Below are the code and all the weights of a small trained network. Each question names an input and a target symbol and asks about switching units off, where a switched-off unit gives its printed mean instead of its output.

import numpy as np


def w(rows, s, z=0):
    codes = np.array(rows[::2]) - 128.0
    scale = np.full(codes.shape[1], s)
    scale[-1] = z or s
    return codes * scale


def norm(h):
    return h / np.sqrt((h * h).mean(-1, keepdims=True) + 1e-5)


def f(y):
    return y / 2 * (1 + np.tanh(0.7978845608 * (y + 0.044715 * y**3)))


def softmax(a):
    e = np.exp(a - a.max(-1, keepdims=True))
    return e / e.sum(-1, keepdims=True)


def log_softmax(a):
    a = a - a.max(-1, keepdims=True)
    return a - np.log(np.exp(a).sum(-1, keepdims=True))


def net(x, mask):
    ids = ['Φαβγθτω'.index(c) for c in x.split()]
    T = len(ids)
    res = E[ids] + P[:T]
    r = norm(res)
    for j in range(3):
        rows = slice(3 * j, 3 * j + 3)
        q, k, v = (r @ M[0][rows].T for M in (Q, K, V))
        z = softmax(np.where(np.tri(T) > 0, q @ k.T / 3**0.5, -1e9)) @ v
        o = O[0][rows]
        res = res + np.where(mask[j], z, o[:, -1]) @ o[:, :-1]
    y = f(norm(res) @ A[0][:, :-1].T + A[0][:, -1])
    res = res + np.where(mask[3:11], y, B[0][:, -1]) @ B[0][:, :-1]
    return log_softmax(norm(res)[-1] @ U[:, :-1].T + U[:, -1])


Q, K, V, O, A, B = {}, {}, {}, {}, {}, {}
E = w([
[66,137,140,115,150],'Φ',
[135,228,138,69,82],'α',
[9,96,105,143,234],'β',
[162,124,140,103,203],'γ',
[41,51,187,104,171],'θ',
[132,128,181,153,71],'τ',
[102,46,74,149,117],'ω',
],0.015)
P = w([
[111,217,1,175,5],'0',
[125,178,49,179,56],'1',
[116,155,74,165,96],'2',
[117,134,92,155,114],'3',
[116,116,105,150,126],'4',
[114,106,117,140,140],'5',
[136,115,141,160,165],'6',
[122,91,140,141,165],'7',
[124,89,149,150,189],'8',
[132,103,156,178,211],'9',
],0.0068)
Q[0] = w([
[105,151,199,145,108],'head 1',
[74,88,153,140,145],'head 1',
[58,138,109,176,11],'head 1',
[87,129,95,80,170],'head 2',
[194,156,152,71,142],'head 2',
[99,133,51,76,153],'head 2',
[196,185,122,128,104],'head 3',
[150,148,174,126,134],'head 3',
[115,130,72,102,167],'head 3',
],0.012)
K[0] = w([
[154,148,234,139,88],'head 1',
[156,54,223,146,130],'head 1',
[87,121,176,151,61],'head 1',
[98,62,1,56,128],'head 2',
[108,199,139,78,157],'head 2',
[137,122,29,90,239],'head 2',
[100,166,50,112,126],'head 3',
[181,49,59,97,206],'head 3',
[166,124,152,66,118],'head 3',
],0.0097)
V[0] = w([
[133,241,117,18,134],'head 1',
[243,48,133,50,37],'head 1',
[132,7,200,152,173],'head 1',
[61,48,76,1,145],'head 2',
[150,185,87,107,172],'head 2',
[52,226,133,169,101],'head 2',
[175,61,249,123,183],'head 3',
[22,117,115,163,152],'head 3',
[89,142,208,245,80],'head 3',
],0.0056)
O[0] = w([
[7,96,167,99,254,136],'head 1',
[119,50,140,162,129,2],'head 1',
[79,180,71,157,118,98],'head 1',
[169,193,165,219,241,204],'head 2',
[82,106,122,230,75,125],'head 2',
[73,73,143,115,31,224],'head 2',
[71,114,159,177,98,16],'head 3',
[99,90,76,61,78,252],'head 3',
[6,73,83,36,93,160],'head 3',
],0.0058,0.0034)
A[0] = w([
[204,188,123,124,187,209],'neuron 1',
[140,194,245,88,142,74],'neuron 2',
[110,120,111,82,84,170],'neuron 3',
[223,209,96,139,53,206],'neuron 4',
[150,99,136,255,107,204],'neuron 5',
[114,129,150,99,78,241],'neuron 6',
[204,22,46,161,86,5],'neuron 7',
[76,137,156,66,102,177],'neuron 8',
],0.0085,0.002)
B[0] = w([
[125,132,143,92,33,172],'neuron 1',
[154,75,130,143,158,207],'neuron 2',
[182,110,183,149,140,193],'neuron 3',
[24,203,109,92,133,169],'neuron 4',
[133,68,108,149,254,137],'neuron 5',
[165,80,130,185,98,196],'neuron 6',
[195,34,73,63,236,168],'neuron 7',
[172,109,127,167,193,254],'neuron 8',
],0.0088,0.0051)
U = w([
[160,223,152,36,81,253],'Φ',
[254,114,216,163,185,182],'α',
[115,185,39,152,110,190],'β',
[183,154,128,183,118,21],'γ',
[136,68,145,252,91,78],'θ',
[154,74,106,87,25,103],'τ',
[208,110,38,95,163,45],'ω',
],0.009,0.0024)

Each question gives the input, a string of symbols that net reads in full, and the target symbol t.
The units are the heads (3 rows each of Q, K, V and O) and the neurons (one row each of A and B). Each row of codes is followed by its name. A weight is (code - 128) times the scale printed after its matrix; where a second scale follows, it is the last column's (O, A, B and U).
mask holds one flag per unit, heads first, then neurons. A switched-off unit (its flag False) gives its mean, the last column of its rows in O or B, instead of its output. The means were averaged over made-up inputs and are rounded, as every weight is.
A unit's drop is (log p(t) with every unit on - log p(t) with that unit switched off) / (log p(t) with every unit on - log p(t) with every unit switched off).
The circuit of an input: a set's keep is (log p(t) with only the set's units on - log p(t) with every unit switched off) / (log p(t) with every unit on - log p(t) with every unit switched off). Starting from all 11 units, units are removed one at a time, each time the one whose removal leaves the highest keep (on an exact tie, the one counted first), for as long as the keep stays at least 0.8.
circuit, biggest first: the units of the circuit, biggest drop first
unit that matters most: the unit with the biggest drop
k most important neurons: the k neurons with the biggest drops, biggest first
which heads matter: for each layer, one digit per head in row order, 1 if its drop is at least 0.15 and else 0, layers parted by /
drop of u: that unit's drop, to one decimal
input γ θ τ Φ γ ω Φ, target Φ: circuit, biggest first => head 2; neuron 8; neuron 1; head 1
input θ α τ α Φ θ γ, target Φ: which heads matter => 100
input Φ β γ, target Φ: unit that matters most => neuron 1
input α α Φ, target α: which heads matter => 101
input θ τ α Φ, target α: circuit, biggest first => neuron 4; head 2
input β τ θ θ τ α τ Φ, target θ: circuit, biggest first => head 1; neuron 7
input ω θ α α θ α ω β θ Φ, target β: which heads matter => 101
input α α θ ω τ, target τ: which heads matter => 110
input β α ω α θ γ Φ, target β: 3 most important neurons => neuron 3; neuron 8; neuron 6
input α α θ γ ω θ Φ, target Φ: 3 most important neurons => neuron 1; neuron 8; neuron 6
input α ω β β ω β β, target β: drop of neuron 8 => 0.2
input α τ Φ, target θ: drop of head 3 => 0.0
input α α τ θ α θ ω Φ β, target β: drop of neuron 2 => 0.1
input α γ ω θ θ γ α ω α τ, target τ: most important neuron => neuron 4
